Each row comes from the steps of one walk. Every step used is in the known rows, and no mark comes twice. Write the walk behind each row, first mark first.
Known rows
t -> d -> a -> w: [ -88  -27 -169   52 -119  -85 -181   40 -347  -32  262 -250  149  -38
 -117   28 -110  -12 -116  103    9  -78 -270  -70 -113  174   17  307
  121 -175  263 -122  -15  -61  -40  264   42 -458   74   83  -59  -10
  -46   40 -121 -192   -5   96]
y -> b -> a -> z -> w -> r: [ -17 -162  199  -25  352 -197   23 -193  170  299   62  158  -87  412
  -65 -291  -40  140  129   84 -255  -74  260 -300  261  -10  172  -17
  328   94  195  -71  232  152  111 -172 -175  109  225   54    5  196
    5  114   48 -480   76  104]
b -> z -> w -> r -> t -> d: [-119 -164  390   73  296  -65   66  -58 -153  333  418  -60 -155  351
 -122 -215  154 -332   74  185 -162  115  226 -491   32   13  -30  106
  121    8  412  301   30 -414   78  403  -88 -383  -14  292   24  448
 -134 -278 -164 -410  123  -57]
z -> b -> w -> r -> d: [-256  -32  -63 -163  291   11  281 -177 -211  389    3  147   27    9
 -404 -241   22  172  194  173  205  215  113  -89   55  295   98  229
  -43  -70  124  191  208  381  172   15   -5 -396 -131  -58  271  371
   75  -48 -172 -189  219   77]
y -> b -> z -> r -> t -> x: [ 145 -141  232  -78  576 -103   25 -186 -179  301    6  130  -16  399
  145 -341 -118  367  -87  -88 -234  -94 -105 -581  193  173   51 -306
   55  173    7  -38   30  273 -159  186  -42   39  -76  343  164  416
    5 -165 -118 -476  157    9]
t -> x -> y -> w: [  36  262   39    1 -164 -195   16 -217 -228  274   46  -19  158  223
 -101 -130  -28   41 -320  154 -188 -160 -423    6   -5  279 -178   24
  -47  149  305  -78 -135  119 -219  -54   22 -386  452   86 -131 -138
  -88  134 -122  -12  187  176]
y -> d -> a -> z -> b -> w -> r -> t: [-147  154 -224  -17  296  -87 -112 -102 -292  143 -184 -111  -15   39
 -233  162 -164   55  -83 -122 -213  -92  -93 -405   -5  198  154  224
  432 -287  252   70  397 -171 -127  543  -72 -433   47   86  -23    5
  -23   91    1 -594  439  161]
b -> x -> w -> r: [-310  -12  -44  132 -195 -155  270  -92  200  170  -70   12 -175  327
  -39 -263  111  126    1  166  312 -111  109  118 -189   24    7  148
 -183   30  153  -14   21    8  398  -32 -300 -166  503   32 -164  174
  -64  305 -116 -287  -83  134]
t -> r -> b -> x -> w -> z: [ -68 -208  -10  -22   85   39   17   -8 -122  348   -4  298    3  103
  210 -568 -226   55   -4  319  355    1 -104  -52 -362  172   10   -5
  -80   80 -171  302  136  317  246 -161   10 -328  400   32  181  297
 -157  248  -64 -240  -64  171]
t -> r -> d -> a: [  15  -32 -201  -73  376  379 -144  -46 -220   49   36 -160   37 -326
 -423 -263 -244   17    0  -10  189   78 -305 -296 -411  318  184  219
  174  -21  -80  112  174  219 -158  197  123 -476  129  102  196  329
  -95   66 -129 -331  -73   -3]
w -> z -> b -> a -> r -> t: [  54  -86  -19 -184  329  210 -125  -32 -147  140  113  479   56   68
 -308 -604  151 -105  106  199   49  152  240 -288   55   18  185  -55
  -66   75  -13  269  469  181  163  -85   -2 -148  -34   32  211  312
   56  111   76 -192  162  -27]
a -> b -> x -> r -> z: [  65 -497  -56 -142   10  -41  -12  125  229  165 -174  139  -79  141
   38 -296 -181  116 -130  121  -85  -61  -36  -31 -149 -210   67  -94
   83  115  313  141  418  439  183 -116  -78 -228  252  176  127  292
  114  170  -34 -128  194  431]
x -> y -> b -> w -> z: [ 116 -173  105 -342   15 -249  192    7  -68  315   25  114  158  294
  137 -126   62   88 -304  377  -62    9 -127  107  527   21   88  -32
   68   98  254 -100   80  285 -461 -224  -69  106   46 -252   64    8
  -25  118  -62 -315  279 -163]
y -> w -> z -> b -> a: [ -87   16  200  -74  -60  -95  297 -203 -136  549  249  377  -52  287
  -68 -136  326 -150  -58  170   28   86   33  -97  222  147    8   70
 -112  111  231  188  207   83   30 -183 -153 -257   29  -37   -7   47
   13  -37   21  -63   43   -1]
t -> d -> a -> z -> w -> r -> b: [-104  -37 -107   33  107 -115 -174 -109 -418  140  160 -270  113   52
 -156 -231 -236 -130  -55  174 -106   -7  -77 -338  -62  190  -22  603
  322 -311  315  311  143 -176  -15  256   71 -475  171  124   54  157
 -119   33 -132 -339  180  190]
t -> d -> y -> w -> r -> b -> z: [-316 -161   -2 -115 -146 -411  -43  -35 -209  494  119 -112  336  282
   70 -111  230 -251 -198  183  103   63 -150  -22   36  293 -266  179
  234 -247  386   61    2 -141 -147  123   -6 -310  -23  -61 -154  132
 -283  -27 -186 -214  261  178]
w -> r -> z -> b -> a: [-143 -231    0  -36  532   55   65 -268   31  218  164  163 -100   61
 -357 -472  273  -27  250  229  103  -40  401 -354   -7   75   71   94
  -46  -28   44  295  437   -8  172   25  -54 -165   57    0  -26  414
  -45  -73  -80 -253    1   91]
a -> z -> w -> r -> t -> x -> d -> y -> b: [ -12  -77   30   10  140 -254 -258 -157 -219  352  -42   -8  281  534
   22  -69 -141  -50  176  -40 -368 -159 -157 -367   78  236  134   -1
  465 -106  453  364   46  -29    9  162 -168 -330  268  177  246  145
 -181   42 -194 -343  530   40]
t -> w -> b -> x -> y -> d: [  18  226   99    0 -207 -278  257 -100  -86  526  194   62  123  421
   74 -166 -135  187 -224  442  -21  -58  -66  131   52   56 -102 -324
 -100  144  275 -193  -43  -15   72   86 -210 -217  265 -199  -16 -161
 -341  125   99 -234  -98   96]
b -> z -> r -> t -> w: [ 160 -166  287   31  388  -23  -14 -103 -178  141  284   21 -180  365
   66 -134  287   -1  127  -94  -71  102  101 -538  -60   50  184 -222
   25  147   46  197  197  -35  -87  377  -76 -381 -220  441  212  466
  -34 -412 -215 -407  221   54]
a -> w -> z -> b -> x: [ -81 -215   29  125 -163 -133  109  -29  -39  312  189  362   36  372
  187 -180  144   21  145  232  217 -104  -43  -16  108  202   -1 -287
 -228  181  292  309  136  196  465 -108 -169 -319   26  -12  254    5
   93    3  -99   14   33   90]
r -> d -> y -> b -> a: [-186 -262 -281 -222  149 -141 -122   95   81  263  -63   -8  300  -14
 -297  -88   11  -26  -17   65   42  349  -58    5   38   94   14   50
  340  -72  313 -263  164  254 -361   -3  -57  143 -106 -207  151  226
  -77  135  -52 -385  316   79]
r -> t -> w -> z: [ 143 -159  312 -112   10  -53   25  108 -309  189  384  217   43  174
  131   45  178  -75   21  137  -25  223  -45 -164 -145 -169  -25 -415
  -28 -195  141  103  136 -179 -207  286  -49 -429  -90  110  339  146
 -243 -102   64 -122  197 -274]
d -> a -> w -> r: [  31  -56  -42   38   43   62   97 -344  -41  -76  202 -121  -22  154
 -168  157  104   91  109  -41  415 -334  -56  153   16  233  -11  -17
  -85 -165  123  206  176   22    8  255 -137 -454   24   28   -4   20
  166  143 -170 -240   71  112]
d -> a -> z -> w -> r -> b -> x -> y: [ 103   -4  -68   80   73  -45   -3 -343  -81  131  -27 -279  -27  262
 -148 -149  -79  -68    9  138   83 -108    7 -118  103  125   76  315
  240  -35  305  508  392  -26 -144   87 -163 -345  390   19  168   70
  135  191 -122 -501  423  367]
a -> b -> w -> z -> r -> d -> y: [ -30 -521 -119 -300  109 -239   86    5  -61  347 -176  203  155  198
    3  -41   30  -12   34  117   91  272  -53  -24  143  246   36  -28
  148  -87  381  228  321  393 -187   87  -81 -394 -316 -100  414  320
   64   37 -201 -225  554  -14]
b -> x -> r -> t -> w -> z: [  33   53  131  -51  -99  156   52  113  -71  181  164  216 -122  281
  -36 -269  177   77 -219  123   93  142   12  -86 -369 -284   59 -149
 -117   81  330  110  331  153  315  116 -191 -404  264  278   82  272
 -140  164  -11 -254    9  248]
d -> a -> y -> w -> b: [ 229   20   -8 -134  -34  -80  238 -471  -73  288   51 -255  190  190
  -27  201   53   64 -212   76  231 -174 -281  243  268  296 -145 -147
  111 -113   86   61  327   26 -509  108 -161 -249   29 -243  189 -210
  229  141  -37 -287  323   34]
y -> w -> z -> b: [ -61   15  214 -104 -156 -119  350 -181 -206  569  172  317   18  289
   61  -28  238 -124 -116  133   63  -10 -141  -80  298  232  -45   36
 -139   34  234  327   46   61   -6 -164 -102 -290  -70  -42   90  -23
  -44 -113  -35   96   66 -117]
y -> d -> a -> w -> z: [ -71  105 -173   69  -40 -108  -87    8 -159   79  113   25  -29  104
    4  288 -156 -115 -240  -22  -64 -261 -173  -69   72   88  -28  119
  131 -119  392   39   78 -263  -49  460  -89 -350 -101    3 -207 -238
  -58   80   -5 -316  104   77]
w -> z -> r -> t -> x -> d -> y -> b: [  52   29 -106 -268  312  -53 -157 -108 -505  218    5  316  297  306
  100 -362   23  140  -40  -44  -30 -100 -119 -363   75  291   80  -52
  -53  -33  144  289   82  178 -141  231 -119 -162 -169  133  184  326
 -155  -15 -156 -322  330 -219]
r -> b -> x -> y -> w: [ -65 -216   18 -196 -285 -400  243   16   12  329  -87  113  -42  160
  206 -228  -83  131 -184  327  143   80  -21  309  -26  -99 -190   20
   27   29  102   29  173  312 -219 -341   41 -148  371 -105  122  -15
   52  179    2 -211  391  486]
x -> r -> t -> w -> z -> b -> a -> y: [ 160  -34  119 -349  119  206 -175    9 -265  162  429  357  159  160
 -186 -326  177  -40  -49  138  117   49   37   -5 -204 -130  186 -100
   79  -32  272  197  592  383  134   44  -55 -593   -1  288  244  389
   63   44  -33 -226  335  276]
z -> w -> b -> x -> y -> d -> a -> r -> t: [  69  265    0 -203  -15  -52  156 -182 -142  307   -1   25   -4  255
 -395 -210 -331   54  -85  390  -44  -44  121  -39  112  119  112   15
  177   85  314   61   44 -106  -97  126 -104 -293  306  -97  186  -13
 -150  255   94 -467  319   50]
a -> y -> w -> b -> x -> r: [  88  -77   87 -228 -261 -270  307 -253  134  483  -27   30  126  427
  133  -42  146  124 -283  219  141 -149 -205  283  112  196 -185 -293
  136   45  264  -34  337  226  -54 -205 -151 -285  204 -128  187 -167
  110  143  -73 -148  281  218]
d -> a -> y -> b -> w -> r -> t -> x: [ 196  -19   48 -164  402  -61   84 -454 -175  200  -49 -240  190  194
  -98   26  -71  348 -205  -31  122 -144 -271   33  118  215 -146 -305
  180 -212  102  -52  409  185 -502  330 -130 -379   63  -67  265   90
  215  249  -84 -604  515   38]
y -> b -> x -> d -> a -> z: [  77 -116 -109  -10  100 -143   10   -1   16  259 -201  -98   51  362
  178 -166 -325  385 -190  -67 -289 -175 -231 -101  164 -154  230   17
  194  136  129 -122  141  380 -111  -59 -253  175  332   28   32   62
   64  201  -31 -534  119  205]

Which walk is each row?
[ 234 -153  -83 -344  179  -15 -298   57 -182  181 -190  301  300  364
 -204 -210  -81  125 -162   28 -200   85 -282  -60  -73  -28  184 -292
  233  -92  116   -7  109  387 -266   90  100 -411   12  109  309  177
 -232  291 -205 -285  575  -34] | a -> r -> t -> x -> d -> y -> b -> w -> z
[ -98    6    7 -186  179 -240    2 -259 -100  433 -220   39  444  369
   14   83  143  242  -63    2  162   56 -170   95  156  325 -140 -471
  181 -166  205 -151   45  203 -293  158 -194  -28  -39 -215  131  122
 -174  273  -73 -369  467  -56] | d -> y -> b -> w -> r -> t -> x
[-156    9 -219   22  200 -113  -60 -137 -165  167   92  -16  -32   45
 -196  143 -157    7  -48   13  -16 -362  -74 -203   54  202   62  158
  182 -154  329  150  195 -148    8  422  -43 -473  -76   35 -143  -42
  -57  -28  -77 -360  197  210] | y -> d -> a -> w -> r -> z -> b
[ 122 -189   38  -50  470  -35 -189 -124 -275    2  147 -267  -28  174
  -27 -234  200  -36  -37 -103  -72   23  -37 -585  -26  205  122   19
  233   19   90  141  415 -101 -301  477  -26 -380 -175  362  193  434
  146 -312 -239 -625  415   93] | b -> z -> r -> t -> d -> a -> y
[-138 -278 -191  -10  106 -128 -174  -37   47   85  277  304   13  243
 -234 -186  429 -166  264  136  198  207  258 -106 -119  178  135   11
   83  116  349   -5  398  140  132   48 -157 -312  -78   20   90  242
   51   50 -171 -378  215  186] | b -> a -> w -> z -> r -> d -> y
[  92 -168   54   37  347  158  -21  -85 -176  504  186  106  -38  175
  -93 -411 -214  -47  144  390 -134   17  -11 -412 -270  115  287  -16
   99  287   48  315   71   65  105   29  -62 -366  345   33  229  325
 -350  -75 -126 -310 -141  -45] | t -> r -> z -> w -> b -> x -> d
[-289  233 -162 -214 -179  -14  -40   -3 -304  401  -92   93  287   87
 -246 -343   50  168  -98   46  175   20 -167  -30 -157  263  137  114
   93   49  291   41  244  428  281 -129 -121 -370  242  126   85  261
  -24  128  -10 -168  302  421] | z -> b -> x -> r -> t -> d -> y -> w
[ -17  194 -316 -126    3 -178 -171  -26 -235  117 -156 -212  169   37
 -185   55 -153  -56 -264  127 -231 -151 -246  -91  287  216  256  378
  392   25  351   -2  297   64 -373  138  -40 -255  194 -104 -100 -163
   63  111  -54 -473  524  259] | x -> y -> d -> a -> z -> b -> w
[  53 -370  -96 -302  144 -241  -81  -23 -334  329 -139  285  276  311
  110  -93 -114  110   30   42 -109   94 -172  -26   -4  197   63 -154
   86  -81  310  189  272  437 -203  234 -123 -526 -100   56  347  335
   55  124 -189 -293  680   25] | a -> b -> w -> z -> r -> t -> x -> d -> y
[ 208 -237  105 -104  485 -108  -40 -191 -314  260  183   91   49  496
  140 -178 -217  389  -30 -129 -210 -268 -252 -398  171  152  202 -182
   60  147  114   15   48  421 -250  310 -113 -230  -44  395  171  409
  122 -134 -272 -616  293  125] | y -> b -> z -> r -> t -> x -> d -> a -> w
[ -77  153 -213 -199  343 -239 -135 -237 -394   69  -27  211   61  163
 -181 -378 -156  333   92   61  -55 -130   57 -376 -268  440   83    5
  157  -58   -2 -219  236  106  -14  319  -26 -434  195  255  139  262
  -15  102  -63 -543  424   98] | z -> r -> t -> x -> w -> b -> a -> y -> d
[ 228  -80   -7 -215   71 -132  151 -437 -207  221   69 -110   70  180
   87   51  114   27 -185  -22  309 -162 -189  111  205  274 -108   68
  102 -142   95  393  446  141 -487   78  -63 -490 -166  -54  283  -18
  262   -7 -164 -337  540  168] | d -> a -> y -> w -> z -> r -> b
[ 136 -116    3 -121  192  -57  160 -503  -72  312   91 -271  103  132
 -169   78  213   -9  -93   15  231 -243 -198   24  231  281  -31  -13
  158 -133  168  344  503   38 -434  104 -124 -496  -29 -115  204   16
  216  -45 -158 -317  458  132] | d -> a -> y -> w -> r -> z -> b
[  26  -72  -44 -111  134  -50 -148   13 -562  115  173 -151  187   -7
 -175  -82 -206  -39   38  230 -229  209 -112 -482 -106  162   71  141
  355 -341  195    6  171 -291 -306  417   31 -315  188   96  337  155
 -145   43   63 -405  292 -176] | r -> t -> d -> a -> z -> w -> b
